Here is a tiny trained network, its code and every weight. The questions are about switching its units off for an input and a class, where a switched-off unit gives its printed mean instead of its output.

import numpy as np


def w(rows, s, z=0):
    codes = np.array(rows[::2]) - 128.0
    scale = np.full(codes.shape[1], s)
    scale[-1] = z or s
    return codes * scale


def norm(h):
    return h / np.sqrt((h * h).mean(-1, keepdims=True) + 1e-5)


def f(y):
    return np.maximum(y, 0)


def log_softmax(a):
    a = a - a.max(-1, keepdims=True)
    return a - np.log(np.exp(a).sum(-1, keepdims=True))


def net(x, mask):
    res = np.array(x, float).reshape(1, 3) / 4 @ E
    u = 0
    for l in range(2):
        y = f(norm(res) @ A[l][:, :-1].T + A[l][:, -1])
        res = res + np.where(mask[u : u + 8], y, B[l][:, -1]) @ B[l][:, :-1]
        u += 8
    return log_softmax(norm(res)[-1] @ U[:, :-1].T + U[:, -1])


A, B = {}, {}
E = w([
[251,144,164,102,127],'x0',
[131,163,137,90,202],'x1',
[156,38,141,119,123],'x2',
],0.012)
A[0] = w([
[81,101,161,183,2,185],'L0N1',
[219,182,131,53,226,130],'L0N2',
[22,116,79,160,169,122],'L0N3',
[164,168,145,187,56,165],'L0N4',
[55,81,165,26,150,206],'L0N5',
[120,44,170,111,225,146],'L0N6',
[139,171,68,231,106,64],'L0N7',
[92,147,216,130,119,3],'L0N8',
],0.0085,0.003)
B[0] = w([
[170,50,117,116,176,242],'L0N1',
[150,70,229,14,60,255],'L0N2',
[155,232,3,119,173,229],'L0N3',
[93,222,38,93,100,205],'L0N4',
[46,159,82,255,226,195],'L0N5',
[54,118,67,189,149,187],'L0N6',
[102,235,60,143,75,167],'L0N7',
[125,104,183,153,142,128],'L0N8',
],0.0068,0.0064)
A[1] = w([
[114,219,125,41,125,99],'L1N1',
[254,158,211,185,120,147],'L1N2',
[182,97,215,130,74,191],'L1N3',
[245,184,69,101,94,178],'L1N4',
[114,28,46,138,48,243],'L1N5',
[80,25,133,155,227,216],'L1N6',
[69,231,67,165,115,128],'L1N7',
[97,167,116,172,27,3],'L1N8',
],0.0085,0.0031)
B[1] = w([
[164,49,193,137,91,220],'L1N1',
[83,135,75,94,211,205],'L1N2',
[13,192,102,116,237,218],'L1N3',
[61,99,154,113,171,248],'L1N4',
[183,160,210,36,151,250],'L1N5',
[248,58,159,253,20,219],'L1N6',
[88,116,9,180,131,255],'L1N7',
[45,129,128,174,162,153],'L1N8',
],0.008,0.0066)
U = w([
[168,185,129,108,69,2],'0',
[56,161,21,184,201,187],'1',
[148,140,90,165,136,60],'2',
[104,156,156,113,77,31],'3',
[113,135,179,3,233,199],'4',
[160,116,141,86,82,65],'5',
[86,201,145,75,81,90],'6',
[183,58,182,178,144,202],'7',
],0.016,0.007)

Each question gives the input, the list of numbers given to net, and the class t.
The units are the neurons (one row each of A and B). Each row of codes is followed by its name. A weight is (code - 128) times the scale printed after its matrix; where a second scale follows, it is the last column's (A, B and U).
mask holds one flag per neuron, layer by layer. A switched-off neuron (its flag False) gives its mean, the last column of its row in B, instead of its output. The means were averaged over made-up inputs and are rounded, as every weight is.
A unit's drop is (log p(t) with every unit on - log p(t) with that unit switched off) / (log p(t) with every unit on - log p(t) with every unit switched off).
The circuit of an input: a set's keep is (log p(t) with only the set's units on - log p(t) with every unit switched off) / (log p(t) with every unit on - log p(t) with every unit switched off). Starting from the 12 units with the biggest drops (on a tie, the unit counted first), units are removed one at a time, each time the one whose removal leaves the highest keep (on an exact tie, the one counted first), for as long as the keep stays at least 0.8.
units of the circuit, in order: the units of the circuit, biggest drop first
k most important neurons: the k neurons with the biggest drops, biggest first
k most important neurons of layer l: the k neurons of layer l with the biggest drops, biggest first
drop when u is switched off: that unit's drop, to one decimal
input [-4,-1,4], class 7: 3 most important neurons	[L1N6 L0N4 L0N1]
input [8,-4,-7], class 4: units of the circuit, in order	[L1N4]
input [-1,1,5], class 7: 3 most important neurons	[L1N6 L0N3 L0N4]
input [4,-3,-4], class 6: 3 most important neurons	[L0N4 L0N5 L1N1]
input [2,8,6], class 7: units of the circuit, in order	[L1N6 L0N6]
input [-2,8,4], class 7: 3 most important neurons	[L1N6 L0N2 L0N4]
input [4,-6,-3], class 1: 2 most important neurons	[L0N2 L0N4]
input [1,7,3], class 7: 2 most important neurons	[L1N6 L0N6]
input [5,-5,-5], class 1: 2 most important neurons of layer 1	[L1N5 L1N7]
input [2,-5,4], class 4: 2 most important neurons	[L1N5 L0N5]
input [4,-8,-4], class 1: 2 most important neurons	[L0N2 L0N4]
input [6,-6,-8], class 1: 2 most important neurons	[L1N5 L1N7]
input [4,0,-6], class 4: drop when L0N2 is switched off	0.2
input [-4,-1,8], class 7: units of the circuit, in order	[L1N6]
input [7,-3,3], class 4: drop when L0N7 is switched off	0.0
input [-6,-4,7], class 7: drop when L1N6 is switched off	0.2
